Look-ups in named tables: a row name and a column name give one cell, copied from the table.

Table zetodo
         mavume     zat     nup     zif
fonobe   -41604   79565   58750   92472
mok       -2169   67156   38253   30444
videluv   -9394   55929   29400  -27841
bafama    30539   15485   64832    9047
kebu     -15569    1699   15744   51168
vot       52700  -13236  -28197  -35279
vep       26155  -19071   27624  -27011
nameno    -2043  -46704   12682  -10595
sos       34983   26553  -13004  -20735
kazi      23013  -18101   26549   11153
tivuno    43214  -50274   28969    4861
mir       13083  -24288   41336    -818

What is the mavume of mir in zetodo? 13083
What is the zat of nameno in zetodo? -46704
What is the mavume of vot in zetodo? 52700
What is the mavume of vep in zetodo? 26155
What is the zat of kazi in zetodo? -18101
What is the mavume of tivuno in zetodo? 43214
What is the zif of videluv in zetodo? -27841
What is the mavume of fonobe in zetodo? -41604
What is the nup of kebu in zetodo? 15744
What is the zat of vep in zetodo? -19071
What is the zat of mok in zetodo? 67156
What is the nup of nameno in zetodo? 12682
What is the zif of mir in zetodo? -818
What is the zif of kazi in zetodo? 11153
What is the mavume of kebu in zetodo? -15569
What is the mavume of sos in zetodo? 34983
What is the zat of tivuno in zetodo? -50274

Table tomu
	poza	durit	nuri	sazeru
nepet	33286	25881	32599	13207
geveka	22335	15308	39751	73895
rolipin	24217	47927	6483	39681
rezev	69583	80115	58695	59638
mider	8269	53094	51038	48408
lugatip	38524	83644	43160	31305
suv	6472	17100	52373	49674
tika	11450	58951	56237	25677
rif	13495	71077	49820	47872
garisak	71002	70320	45431	57158
nubug	5097	35742	41293	70587
bubazu	34103	34661	35667	82966
togodez	38629	48094	60914	67762
kazel	57750	24815	74413	40801

poza of rezev is 69583
durit of garisak is 70320
poza of togodez is 38629
poza of garisak is 71002
durit of nepet is 25881
durit of mider is 53094
durit of togodez is 48094
sazeru of kazel is 40801
nuri of bubazu is 35667
nuri of togodez is 60914
sazeru of nepet is 13207
sazeru of rif is 47872
poza of geveka is 22335
nuri of rolipin is 6483
Row with the largest durit: lugatip

sed =
|  | nefotag | ropav | gure | boluv | zupulek | gom | pumop | ruv |
|---|---|---|---|---|---|---|---|---|
| vonudid | 138 | 141 | 139 | 100 | 125 | 145 | 112 | 100 |
| logi | 62 | 90 | 43 | 192 | 62 | 56 | 120 | 192 |
| vos | 93 | 82 | 105 | 88 | 119 | 91 | 102 | 89 |

logi, pumop => 120
vonudid, boluv => 100
vos, zupulek => 119
logi, gom => 56
vos, gure => 105
logi, nefotag => 62
vos, pumop => 102
vonudid, ruv => 100
vonudid, ropav => 141
logi, zupulek => 62
vos, ropav => 82
vos, boluv => 88
vonudid, pumop => 112
vos, ruv => 89
vonudid, nefotag => 138
logi, boluv => 192

betodo:
	liso	zanogot	konuv	pud	lirep	mos	kurobin	kep	milef	setofa
riri	516	178	428	288	569	607	162	672	332	301
sida	466	270	368	222	525	372	491	369	692	750
larive	565	483	269	299	451	259	466	572	488	524
rize	724	381	294	96	616	557	408	357	489	528
bes	608	553	290	382	456	409	635	259	378	316
zib	325	445	306	419	565	547	431	301	670	532
nuserim	524	266	322	341	321	474	438	344	313	275
vegibuf	471	453	259	382	296	322	395	507	439	435
kaz	571	539	234	383	419	526	442	342	349	250

What is the milef of zib in betodo? 670
What is the kep of vegibuf in betodo? 507
What is the mos of larive in betodo? 259
What is the lirep of larive in betodo? 451
What is the milef of nuserim in betodo? 313
What is the kurobin of zib in betodo? 431
What is the liso of nuserim in betodo? 524
What is the zanogot of zib in betodo? 445
Row with the largest mos: riri

noz =
columns: vuv, betal, kekomi, mok, lugebo, tepim, rel
surupi: [41.96, 52.78, 45.09, 54.72, 50.89, 42.99, 46.84]
nugoru: [51.58, 46.79, 39.83, 50.16, 52.64, 48.88, 52.32]
dobiku: [55.52, 52.18, 58.70, 54.37, 51.60, 51.51, 44.54]
pemitet: [66.64, 40.08, 52.76, 68.68, 64.42, 58.47, 22.15]
naro: [59.54, 49.71, 56.63, 52.68, 50.40, 54.58, 47.53]
lud: [56.84, 47.83, 42.94, 53.71, 47.96, 44.40, 58.14]
vab: [6.70, 50.88, 49.90, 45.64, 63.21, 0.46, 49.42]
vafim: [40.99, 56.96, 52.58, 49.97, 35.32, 57.41, 54.08]
zaluzov: [46.88, 58.93, 31.80, 34.09, 55.16, 11.63, 82.16]
guzaza: [46.20, 43.91, 35.98, 47.22, 51.68, 51.80, 53.36]
luze: [35.78, 53.83, 50.34, 46.82, 39.59, 27.38, 51.61]
lufepit: [62.00, 50.16, 49.77, 62.92, 51.36, 53.94, 45.62]
gep: [43.42, 55.46, 71.67, 45.66, 42.66, 31.37, 52.68]
sos: [42.91, 53.97, 51.04, 58.56, 48.55, 42.98, 44.67]

kekomi of lud: 42.94
kekomi of vab: 49.90
betal of vafim: 56.96
lugebo of vab: 63.21
vuv of luze: 35.78
vuv of dobiku: 55.52
tepim of luze: 27.38
rel of gep: 52.68
kekomi of zaluzov: 31.80
kekomi of nugoru: 39.83
betal of guzaza: 43.91
kekomi of vafim: 52.58
betal of vab: 50.88
tepim of nugoru: 48.88
tepim of zaluzov: 11.63
lugebo of lud: 47.96
lugebo of guzaza: 51.68
mok of luze: 46.82
tepim of vafim: 57.41
Row with the largest rel: zaluzov

